Here is a tiny trained network, its code and every weight. The questions are about switching its units off for an input and a class, where a switched-off unit gives its printed mean instead of its output.

import numpy as np


def w(rows, s, z=0):
    codes = np.array(rows[::2]) - 128.0
    scale = np.full(codes.shape[1], s)
    scale[-1] = z or s
    return codes * scale


def norm(h):
    return h / np.sqrt((h * h).mean(-1, keepdims=True) + 1e-5)


def f(y):
    return y / 2 * (1 + np.tanh(0.7978845608 * (y + 0.044715 * y**3)))


def log_softmax(a):
    a = a - a.max(-1, keepdims=True)
    return a - np.log(np.exp(a).sum(-1, keepdims=True))


def net(x, mask):
    res = np.array(x, float).reshape(1, 2) / 4 @ E
    u = 0
    for l in range(2):
        y = f(norm(res) @ A[l][:, :-1].T + A[l][:, -1])
        res = res + np.where(mask[u : u + 11], y, B[l][:, -1]) @ B[l][:, :-1]
        u += 11
    return log_softmax(norm(res)[-1] @ U[:, :-1].T + U[:, -1])


A, B = {}, {}
E = w([
[137,224,44,90,61],'x0',
[183,11,2,95,7],'x1',
],0.0068)
A[0] = w([
[152,63,65,134,67,150],'0.n1',
[79,234,127,133,108,63],'0.n2',
[135,15,111,135,110,44],'0.n3',
[170,141,89,171,75,66],'0.n4',
[66,254,144,94,110,4],'0.n5',
[126,151,98,185,134,70],'0.n6',
[215,161,57,54,114,62],'0.n7',
[68,202,148,61,132,73],'0.n8',
[60,141,173,110,125,145],'0.n9',
[74,160,227,195,186,238],'0.n10',
[116,178,73,123,121,132],'0.n11',
],0.008,0.0036)
B[0] = w([
[78,137,109,111,200,182],'0.n1',
[190,137,149,200,64,174],'0.n2',
[157,175,149,255,211,159],'0.n3',
[105,110,103,103,104,137],'0.n4',
[171,105,175,208,131,181],'0.n5',
[112,117,111,197,141,121],'0.n6',
[52,135,108,100,125,161],'0.n7',
[202,96,110,201,201,163],'0.n8',
[140,106,145,108,101,153],'0.n9',
[112,99,120,47,70,254],'0.n10',
[161,192,105,86,76,153],'0.n11',
],0.0074,0.0093)
A[1] = w([
[79,147,182,43,116,212],'1.n1',
[137,70,97,234,206,26],'1.n2',
[186,43,136,60,43,157],'1.n3',
[124,88,194,162,134,173],'1.n4',
[158,77,92,142,178,62],'1.n5',
[149,8,80,201,147,4],'1.n6',
[243,237,132,249,118,5],'1.n7',
[182,88,147,222,196,103],'1.n8',
[1,79,90,88,127,118],'1.n9',
[120,139,134,193,73,70],'1.n10',
[203,186,140,200,84,34],'1.n11',
],0.0089,0.0026)
B[1] = w([
[124,44,71,155,163,205],'1.n1',
[87,147,130,198,175,172],'1.n2',
[75,145,186,115,175,173],'1.n3',
[99,128,68,73,89,187],'1.n4',
[85,103,206,158,143,136],'1.n5',
[155,193,168,154,185,159],'1.n6',
[203,108,213,123,66,254],'1.n7',
[145,226,32,172,158,196],'1.n8',
[192,164,185,136,80,201],'1.n9',
[200,118,205,111,137,141],'1.n10',
[254,79,219,151,93,201],'1.n11',
],0.0084,0.0072)
U = w([
[25,9,174,45,132,114],'0',
[84,172,102,213,180,250],'1',
[224,130,213,141,30,94],'2',
[80,162,2,67,3,53],'3',
],0.016,0.0018)

Each question gives the input, the list of numbers given to net, and the class t.
The units are the neurons (one row each of A and B). Each row of codes is followed by its name. A weight is (code - 128) times the scale printed after its matrix; where a second scale follows, it is the last column's (A, B and U).
mask holds one flag per neuron, layer by layer. A switched-off neuron (its flag False) gives its mean, the last column of its row in B, instead of its output. The means were averaged over made-up inputs and are rounded, as every weight is.
A unit's drop is (log p(t) with every unit on - log p(t) with that unit switched off) / (log p(t) with every unit on - log p(t) with every unit switched off).
unit that matters most: the unit with the biggest drop
top k neurons: the k neurons with the biggest drops, biggest first
k most important neurons of layer l: the k neurons of layer l with the biggest drops, biggest first
drop of u: that unit's drop, to one decimal
input [-1,-5], class 0: unit that matters most	0.n10
input [1,8], class 3: 2 most important neurons of layer 0	0.n5, 0.n8
input [1,6], class 3: top 3 neurons	0.n5, 0.n8, 1.n11
input [-6,0], class 0: top 2 neurons	0.n10, 0.n8
input [1,5], class 3: 3 most important neurons of layer 0	0.n8, 0.n5, 0.n7
input [0,6], class 1: 2 most important neurons of layer 1	1.n7, 1.n11
input [-8,1], class 1: top 2 neurons	0.n3, 1.n8
input [-2,8], class 1: top 2 neurons	0.n3, 0.n10
input [0,-4], class 0: top 2 neurons	0.n10, 0.n3
input [0,8], class 1: 2 most important neurons of layer 1	1.n7, 1.n6
input [7,1], class 3: 2 most important neurons of layer 0	0.n7, 0.n3
input [-2,-8], class 0: drop of 0.n10	1.1
input [0,4], class 1: drop of 0.n10	1.2
input [3,6], class 3: drop of 1.n6	0.0
